Below are the code and all the weights of a small trained network. Each question names an input and a target symbol and asks about switching units off, where a switched-off unit gives its printed mean instead of its output.

import numpy as np


def w(rows, s, z=0):
    codes = np.array(rows[::2]) - 128.0
    scale = np.full(codes.shape[1], s)
    scale[-1] = z or s
    return codes * scale


def f(y):
    return y / 2 * (1 + np.tanh(0.7978845608 * (y + 0.044715 * y**3)))


def softmax(a):
    e = np.exp(a - a.max(-1, keepdims=True))
    return e / e.sum(-1, keepdims=True)


def log_softmax(a):
    a = a - a.max(-1, keepdims=True)
    return a - np.log(np.exp(a).sum(-1, keepdims=True))


def net(x, mask):
    ids = ['αδελμξ'.index(c) for c in x.split()]
    T = len(ids)
    res = E[ids] + P[:T]
    r = res
    for j in range(2):
        rows = slice(2 * j, 2 * j + 2)
        q, k, v = (r @ M[0][rows].T for M in (Q, K, V))
        z = softmax(np.where(np.tri(T) > 0, q @ k.T / 2**0.5, -1e9)) @ v
        o = O[0][rows]
        res = res + np.where(mask[j], z, o[:, -1]) @ o[:, :-1]
    y = f(res @ A[0][:, :-1].T + A[0][:, -1])
    res = res + np.where(mask[2:26], y, B[0][:, -1]) @ B[0][:, :-1]
    return log_softmax(res[-1] @ U[:, :-1].T + U[:, -1])


Q, K, V, O, A, B = {}, {}, {}, {}, {}, {}
E = w([
[187,105,249],'α',
[11,90,158],'δ',
[206,112,87],'ε',
[108,73,89],'λ',
[124,215,1],'μ',
[51,134,92],'ξ',
],0.021)
P = w([
[150,2,65],'0',
[153,120,110],'1',
[152,133,122],'2',
[150,144,127],'3',
[147,148,126],'4',
[144,153,128],'5',
[146,159,128],'6',
[143,163,129],'7',
[145,165,128],'8',
],0.011)
Q[0] = w([
[174,197,218],'h1',
[254,127,165],'h1',
[69,73,135],'h2',
[139,164,65],'h2',
],0.019)
K[0] = w([
[100,152,4],'h1',
[156,137,58],'h1',
[74,127,98],'h2',
[143,183,115],'h2',
],0.025)
V[0] = w([
[29,255,98],'h1',
[214,176,49],'h1',
[215,248,120],'h2',
[148,135,235],'h2',
],0.0088)
O[0] = w([
[169,254,108,64],'h1',
[197,63,45,72],'h1',
[224,21,149,66],'h2',
[81,116,195,2],'h2',
],0.011,0.0077)
A[0] = w([
[126,175,172,39],'n1',
[144,124,87,154],'n2',
[120,177,131,91],'n3',
[124,158,147,127],'n4',
[80,136,176,122],'n5',
[151,110,84,249],'n6',
[129,166,223,162],'n7',
[60,133,69,74],'n8',
[167,116,50,170],'n9',
[174,137,193,90],'n10',
[74,126,112,110],'n11',
[170,136,42,61],'n12',
[119,130,141,127],'n13',
[113,129,249,65],'n14',
[155,167,53,34],'n15',
[133,169,126,37],'n16',
[141,189,148,51],'n17',
[135,62,134,136],'n18',
[128,69,156,11],'n19',
[184,61,122,176],'n20',
[113,118,123,82],'n21',
[69,129,166,129],'n22',
[83,141,188,115],'n23',
[158,163,159,183],'n24',
],0.019,0.012)
B[0] = w([
[229,95,182,164],'n1',
[93,90,160,189],'n2',
[188,157,104,183],'n3',
[149,125,102,163],'n4',
[136,121,76,214],'n5',
[1,141,173,237],'n6',
[115,121,65,195],'n7',
[181,109,220,253],'n8',
[73,74,118,251],'n9',
[162,97,213,143],'n10',
[177,142,162,220],'n11',
[199,82,57,224],'n12',
[140,138,122,140],'n13',
[87,161,212,181],'n14',
[100,198,161,200],'n15',
[64,136,156,152],'n16',
[112,71,185,171],'n17',
[165,187,92,197],'n18',
[179,6,63,159],'n19',
[180,217,178,232],'n20',
[160,99,132,135],'n21',
[136,137,81,231],'n22',
[138,111,77,212],'n23',
[129,78,79,165],'n24',
],0.0095,0.021)
U = w([
[139,52,32,1],'α',
[141,198,24,173],'δ',
[118,125,119,100],'ε',
[47,174,19,225],'λ',
[65,254,148,100],'μ',
[70,107,142,140],'ξ',
],0.0073,0.0092)

Each question gives the input, a string of symbols that net reads in full, and the target symbol t.
The units are the heads (2 rows each of Q, K, V and O) and the neurons (one row each of A and B). Each row of codes is followed by its name. A weight is (code - 128) times the scale printed after its matrix; where a second scale follows, it is the last column's (O, A, B and U).
mask holds one flag per unit, heads first, then neurons. A switched-off unit (its flag False) gives its mean, the last column of its rows in O or B, instead of its output. The means were averaged over made-up inputs and are rounded, as every weight is.
A unit's drop is (log p(t) with every unit on - log p(t) with that unit switched off) / (log p(t) with every unit on - log p(t) with every unit switched off).
The circuit of an input: a set's keep is (log p(t) with only the set's units on - log p(t) with every unit switched off) / (log p(t) with every unit on - log p(t) with every unit switched off). Starting from the 12 units with the biggest drops (on a tie, the unit counted first), units are removed one at a time, each time the one whose removal leaves the highest keep (on an exact tie, the one counted first), for as long as the keep stays at least 0.8.
circuit, biggest first: the units of the circuit, biggest drop first
unit that matters most: the unit with the biggest drop
top k neurons: the k neurons with the biggest drops, biggest first
drop when u is switched off: that unit's drop, to one decimal
input α λ λ μ, target α: unit that matters most -> h2
input ξ λ ξ λ, target ξ: top 2 neurons -> [n20 n18]
input ξ δ μ, target λ: top 2 neurons -> [n8 n15]
input δ ξ ξ ξ λ ξ ξ, target δ: circuit, biggest first -> [h1 n6 n9 n23]
input α ξ λ λ λ, target α: top 2 neurons -> [n19 n15]
input λ λ δ ξ ξ δ δ μ ε, target λ: top 3 neurons -> [n12 n6 n15]
input α δ λ δ, target α: top 2 neurons -> [n23 n5]
input δ δ α, target δ: top 3 neurons -> [n7 n1 n23]
input ε δ ξ λ λ, target δ: top 2 neurons -> [n6 n9]
input ε λ ε, target α: top 4 neurons -> [n19 n9 n12 n15]
input μ ε ξ ξ ξ α, target μ: top 2 neurons -> [n20 n12]
input μ μ ξ λ, target λ: drop when n10 is switched off -> 0.1
input α ξ ξ ε λ λ ε ξ δ, target α: drop when n6 is switched off -> 0.2
input δ δ ξ λ ε μ ξ ξ ε, target λ: drop when n12 is switched off -> 2.1
input ξ ξ ε, target α: drop when n15 is switched off -> 0.4
input ξ ε ε μ ε ε δ, target δ: top neuron -> [n3]
